Two labels a row
[  6  13  -7  16 -24 -10  -1 -16  -4  -5 -14  -7 -17 -10  21 -12   2  43
   3   5  -7 -19   8  -2  18  -3  -6  -5  10 -22  12  14  -4  19 -12 -24
  -1  10  -5   0  -5  -2  11   4 -14  13  -2 -45  -3  11  23   1 -38   2
   8  11  17  28  13  34  -6  -4 -24  13   5   9  -4  -1   3  -5   3 -23
   6  16 -15   2  11  -2] -> <81>, Q
[ -6  -1 -13 -13 -19 -13 -10  -4  -7  -8 -14  -9 -11  -2  10  -1 -12  20
   1   8  -5  -5 -10  -5  13  -4   4   1 -21   6  24   7   3  12  14 -10
   8   7  -9   0 -12   0   8  -1  10   3   9 -17  -7  -3  19  -6 -11  16
   8  17   7  12   1  15  10  -3   6  11  10  -1  -8   2  -8 -10  25  -6
  12   1 -14   9   2  -1] -> <80>, K
[ -8   0 -12  -5  -8 -13 -12  -9  -5 -23  -8  -2 -19   2   2   3 -13  27
  -3   6  -7   5 -10  -8  13 -10  -8  -8 -21  10  11  11  -1  21  14  -5
  10  10  -3   0 -20  -3  25  -2  -1 -30  11 -20  -9   1   7 -18  -9  31
   7  33  -2   4   3   4   8  -6  13   3   6   7  -8   9   2 -14   9   2
  11  17 -13  12  -4  11] -> <81>, K
[ 11   9 -11  13 -20   2  -6  -4  -2  -4  -7   3   7   2   3  -6  -4   9
  -4   2  -5 -32   9  -8  13  -3  -6   1  -1 -15   0  23  -2   6 -10 -18
   5   6 -13   7  -8   5   1  -4 -16  11  -2 -42  -4   8  13  -1 -17  10
  -1   4  19  18  10  20 -17  -2 -12  -7  -3   3   0   0   7   1  -7  -8
   4   9  -7   6   8   3] -> <78>, U
[ -7   1  -7   8 -27  -3 -23   0  -7 -17 -15  -8 -16  -5  -8  -1  -6   9
 -19  -2  -2 -25  -3  -5  12  -8  -2 -11 -17   7  -5  12 -10  29   6 -13
   5   5   0  12 -22  -6  28 -11 -15  -7  -6 -42   3   1  15  10 -11   1
  17  24 -14   9   0 -17  -7  -5 -12 -19   9  -1  -4   2   9 -11   6  -1
   4  10  -7  -3  -8  -2] -> <81>, U
[-19  12 -13  -3 -13  -8  -5  -9 -18  -6  -4  -3 -14   2  11  -6  -6  18
   3   2  -3  14  -7  -7   2  -5  -2  -2 -12   0  26   9   5   9  10  -7
   7   9   4  -5 -19 -12   5  -1   8 -19   5   1 -14   6  15 -10 -11  16
   0  15   8   7  -3  23  10   0   8  14   2   3  -6  -2  -4  -8   4  -4
   6  12  -8   2   1  11] -> <81>, K
[ -1   5 -14  13 -31  -9  -1 -14  -5  -9 -11  -8 -25  -4   8  -4  -8  28
 -10   2 -15 -13   8 -11  11  -1   4  -4 -13  -8  28  33   0  32  -6 -19
  11   6 -15   3 -18   3  10   1 -24  -8   1 -42   4  10  18   3 -26  13
  -4   9  21  16   8  30 -12   1 -20  -6  -4   4  -8  -1   8  -4 -10  -2
   3  31   2   3   0   3] -> <81>, U
[  3  19  -4   7 -25  -8 -19   4 -13 -14 -11  -1 -15  -6   5  -3  -6  18
  -5   0  -2  -7  -4  -4   7  -9   0  -5 -21   2   2  20  -9  25   3 -12
   3   7   8   3 -14  -3  20 -12  -5   2   3 -38   7  -3  17  -1 -16   4
  22  22   6  14   3   6  -4  -6  -6  -2   7  -7  -9   1   8  -9   5  -8
  -2  16 -12 -13  -5   5] -> <81>, U
[  0   1  -9 -10   0  -7  -3  -6   3 -12  -3   0  -4  -7   9  -8  -3  17
   8   4  -7   7 -10 -10  10 -10  -5  -1  -6  -7  11   6  -2   3   4  -3
   3  11   1  -9 -10  -3   8   3   8  -8  12  -2 -10   4   0  -1  -8  19
   3   9  11   9  12  20  11  -5  14  11   4  10  -1   1  -6  -6   8  -3
   8   4 -10  -2   8  18] -> <80>, K
[ -4   0 -12   1 -15  -6 -19  -2  10 -21  -9   2  -8  -8   3   4 -10  17
  -3   4  -8  -7  -2 -11  17 -12  -7  -4  -9   0   8  45   8  11   9   0
   5   5   0   3 -20  -1  25 -12   1  -8  11 -16 -14  11  11   5 -16  27
   5  23   3   7   9   0   4   1   9  -6   3  -1  -2   0  -4 -13  22   3
  18  19  -8   1   2  16] -> <77>, K
[ -9 -12 -19  -6 -32  -7 -19  -4   9 -12 -19  -1 -25   3   5  14 -16  21
  -5   4  25  -1 -10 -13  16 -19  -7   0 -28  10  19  27   5  31  12   3
  14  10  -5   3 -11   1  10  -8   4 -24  15  -5 -11  22  12 -12 -12  26
  -1  20  28   4   7  21   3  -3   5 -12   0  -6  -6 -10  -6 -17   7   9
   9  16 -19  -3  -5  22] -> <81>, K
[  0   1 -12 -10  11 -21  18 -18  -6 -10  -6  -4  -9  10  12  -7   6  26
   9   3 -12   8  -5 -16  -3  -4   4  -4   7 -14  10   6  -3   7   4   5
  -1   3  -4  -8   7  -4  11   9  -8   1  15 -14 -14  11   2  -2 -18  20
   1  15   9  20   9  31  -7  -3  15  13   5  19   0  10  -9   2   0  -9
   3  11  -5   2  12   1] -> <81>, K
[  3 -13  -9   0   1 -10   4  -8   1 -18  -8   0 -11   1   9  21  -7  18
   4   8 -11   2  -3  -6   4  -7  -7  -3  -6  13   4  14   1   5   7  -5
   1   6   3  -1 -10  -1  12  18   7 -15   8 -11 -12   6   5  -1 -12  18
  -1  20   6   7   1  14   1   4   7  -1   1   5  -5  -3   1 -15   3  -3
   6   9  -8  -1   4  13] -> <81>, K
[ -7  -4 -33  13 -43 -11  -4 -25   4 -16  -7 -12 -41   6   9  -5 -17  32
 -17  11 -14  -4  17 -15  13  -5   0   4 -16 -12  15  47  -2  36 -15  -9
  16   1  -7  13 -25   9  -2   8 -19 -24   2 -29  -2  11  29   2 -26  24
 -27   9  42  14   9  52 -12  -6 -28 -27 -19   4 -11 -11   8   1 -25   3
   4  45 -23  -2   7  19] -> <78>, U
